Here is a tiny trained network, its code and every weight. The questions are about switching its units off for an input and a target symbol, where a switched-off unit gives its printed mean instead of its output.

import numpy as np


def w(rows, s, z=0):
    codes = np.array(rows[::2]) - 128.0
    scale = np.full(codes.shape[1], s)
    scale[-1] = z or s
    return codes * scale


def f(y):
    return np.maximum(y, 0)


def softmax(a):
    e = np.exp(a - a.max(-1, keepdims=True))
    return e / e.sum(-1, keepdims=True)


def log_softmax(a):
    a = a - a.max(-1, keepdims=True)
    return a - np.log(np.exp(a).sum(-1, keepdims=True))


def net(x, mask):
    ids = ['ΘΞΣΩαβγδεζηλπτφψ'.index(c) for c in x.split()]
    T = len(ids)
    res = E[ids] + P[:T]
    u = 0
    for l in range(2):
        q, k, v = (res @ M[l].T for M in (Q, K, V))
        z = softmax(np.where(np.tri(T) > 0, q @ k.T / 3**0.5, -1e9)) @ v
        res = res + np.where(mask[u], z, O[l][:, -1]) @ O[l][:, :-1]
        u += 1
        y = f(res @ A[l][:, :-1].T + A[l][:, -1])
        res = res + np.where(mask[u : u + 8], y, B[l][:, -1]) @ B[l][:, :-1]
        u += 8
    return log_softmax(res[-1] @ U[:, :-1].T + U[:, -1])


Q, K, V, O, A, B = {}, {}, {}, {}, {}, {}
E = w([
[253,151,190],'Θ',
[138,83,121],'Ξ',
[135,92,127],'Σ',
[99,52,203],'Ω',
[38,171,76],'α',
[17,138,102],'β',
[129,68,32],'γ',
[146,142,97],'δ',
[248,93,114],'ε',
[67,161,145],'ζ',
[113,199,100],'η',
[78,129,57],'λ',
[139,85,70],'π',
[174,203,75],'τ',
[143,169,172],'φ',
[204,48,215],'ψ',
],0.021)
P = w([
[61,252,118],'0',
[87,210,132],'1',
[100,195,130],'2',
[100,189,124],'3',
[105,187,129],'4',
[105,180,127],'5',
[106,177,128],'6',
[105,174,126],'7',
[104,168,135],'8',
[98,171,125],'9',
[93,170,131],'10',
],0.0044)
Q[0] = w([
[82,124,135],'L0H1',
[150,190,10],'L0H1',
[61,70,133],'L0H1',
],0.012)
K[0] = w([
[130,247,170],'L0H1',
[120,97,83],'L0H1',
[74,172,213],'L0H1',
],0.013)
V[0] = w([
[31,204,169],'L0H1',
[201,74,166],'L0H1',
[254,161,151],'L0H1',
],0.0039)
O[0] = w([
[14,2,133,176],'L0H1',
[147,239,76,2],'L0H1',
[7,13,95,38],'L0H1',
],0.0034,0.0015)
A[0] = w([
[107,233,134,115],'L0N1',
[168,166,66,167],'L0N2',
[196,27,71,106],'L0N3',
[252,111,105,116],'L0N4',
[140,205,112,94],'L0N5',
[204,111,150,74],'L0N6',
[183,232,132,254],'L0N7',
[64,167,95,124],'L0N8',
],0.014,0.0076)
B[0] = w([
[131,63,176,198],'L0N1',
[125,115,57,203],'L0N2',
[142,105,185,193],'L0N3',
[150,155,113,206],'L0N4',
[7,116,138,166],'L0N5',
[114,229,161,162],'L0N6',
[109,225,166,250],'L0N7',
[168,86,115,195],'L0N8',
],0.012,0.011)
Q[1] = w([
[189,46,193],'L1H1',
[179,204,2],'L1H1',
[82,131,202],'L1H1',
],0.0083)
K[1] = w([
[128,216,75],'L1H1',
[169,219,1],'L1H1',
[182,149,137],'L1H1',
],0.0069)
V[1] = w([
[8,102,89],'L1H1',
[108,197,89],'L1H1',
[2,204,146],'L1H1',
],0.0069)
O[1] = w([
[1,181,89,119],'L1H1',
[120,145,49,177],'L1H1',
[101,228,183,254],'L1H1',
],0.0073,0.0064)
A[1] = w([
[84,78,77,26],'L1N1',
[101,157,174,27],'L1N2',
[44,62,79,253],'L1N3',
[92,133,175,207],'L1N4',
[89,67,131,190],'L1N5',
[104,188,137,141],'L1N6',
[10,94,123,87],'L1N7',
[133,190,141,155],'L1N8',
],0.013,0.0059)
B[1] = w([
[91,198,2,150],'L1N1',
[226,203,152,203],'L1N2',
[102,110,128,208],'L1N3',
[136,110,211,223],'L1N4',
[223,118,80,170],'L1N5',
[111,56,137,253],'L1N6',
[213,32,86,209],'L1N7',
[50,100,63,253],'L1N8',
],0.009,0.015)
U = w([
[177,105,129,175],'Θ',
[123,125,37,1],'Ξ',
[138,121,100,181],'Σ',
[127,117,131,93],'Ω',
[113,181,126,133],'α',
[122,45,114,176],'β',
[2,102,105,167],'γ',
[203,164,106,199],'δ',
[126,121,104,201],'ε',
[132,122,109,199],'ζ',
[179,47,186,42],'η',
[208,143,177,94],'λ',
[51,39,166,86],'π',
[120,114,133,113],'τ',
[120,86,152,154],'φ',
[80,100,195,134],'ψ',
],0.014,0.0099)

Each question gives the input, a string of symbols that net reads in full, and the target symbol t.
The units are the heads (3 rows each of Q, K, V and O) and the neurons (one row each of A and B). Each row of codes is followed by its name. A weight is (code - 128) times the scale printed after its matrix; where a second scale follows, it is the last column's (O, A, B and U).
mask holds one flag per unit, layer by layer, with each layer's heads first. A switched-off unit (its flag False) gives its mean, the last column of its rows in O or B, instead of its output. The means were averaged over made-up inputs and are rounded, as every weight is.
A unit's drop is (log p(t) with every unit on - log p(t) with that unit switched off) / (log p(t) with every unit on - log p(t) with every unit switched off).
The circuit of an input: a set's keep is (log p(t) with only the set's units on - log p(t) with every unit switched off) / (log p(t) with every unit on - log p(t) with every unit switched off). Starting from the 12 units with the biggest drops (on a tie, the unit counted first), units are removed one at a time, each time the one whose removal leaves the highest keep (on an exact tie, the one counted first), for as long as the keep stays at least 0.8.
units of the circuit, in order: the units of the circuit, biggest drop first
unit that matters most: the unit with the biggest drop
k most important neurons: the k neurons with the biggest drops, biggest first
k most important neurons of layer l: the k neurons of layer l with the biggest drops, biggest first
input γ η Θ α Θ π ψ φ, target λ: 2 most important neurons => (L1N2; L0N3)
input φ γ ζ γ γ β α λ α, target β: units of the circuit, in order => (L1N7; L0N7; L1H1)
input Θ β π η α ζ Θ γ, target δ: units of the circuit, in order => (L1N6; L1N8)
input φ η τ φ δ π Θ, target α: unit that matters most => L1N2
input γ ε λ γ Ω δ δ ζ Θ, target α: units of the circuit, in order => (L1N8; L0N7; L0N6)
input γ ζ α δ Ξ γ π γ τ γ π, target γ: units of the circuit, in order => (L1N2; L1N7)
input ε Σ λ, target Ξ: 4 most important neurons => (L0N7; L1N1; L0N3; L1N4)
input Ω β ε ζ τ Ξ Σ γ, target γ: units of the circuit, in order => (L1H1; L0N5; L0N2; L1N2)
input λ ζ φ Θ π, target δ: 4 most important neurons of layer 1 => (L1N6; L1N8; L1N4; L1N3)
input ε Ω τ β ε γ δ Ξ Ξ ζ δ, target γ: units of the circuit, in order => (L1N2; L1N7; L1N5)
input γ φ λ φ λ Ξ, target ψ: units of the circuit, in order => (L0N2; L1N7; L1N5)
input ε γ γ ζ π β λ ε γ γ ε, target δ: 3 most important neurons => (L0N3; L0N4; L0N5)
input Θ π γ π, target δ: 4 most important neurons of layer 0 => (L0N3; L0N5; L0N4; L0N7)
input γ γ γ α η, target π: 3 most important neurons => (L0N5; L0N7; L0N1)
input δ π Ω γ ε γ γ Θ Ω, target η: 2 most important neurons of layer 0 => (L0N2; L0N7)
input ζ Θ β, target β: most important neuron of layer 0 => (L0N7)
input φ ζ ζ β τ π, target γ: 3 most important neurons => (L0N5; L1N2; L0N1)
input γ π Σ γ γ, target Ξ: 4 most important neurons of layer 1 => (L1N1; L1N4; L1N6; L1N2)
input ζ γ Ω γ γ, target Ξ: 3 most important neurons of layer 0 => (L0N7; L0N2; L0N1)
input Θ Θ ζ δ φ ζ γ δ γ τ, target γ: most important neuron => (L0N2)
input π π ψ ζ δ ζ φ φ τ α, target β: 2 most important neurons of layer 1 => (L1N7; L1N2)
input π τ η β φ α Ω, target η: 2 most important neurons of layer 1 => (L1N8; L1N7)
input Σ α η, target π: 3 most important neurons of layer 0 => (L0N5; L0N1; L0N7)
input φ Ω Θ λ Ξ β ε β, target β: 2 most important neurons => (L0N7; L1N7)
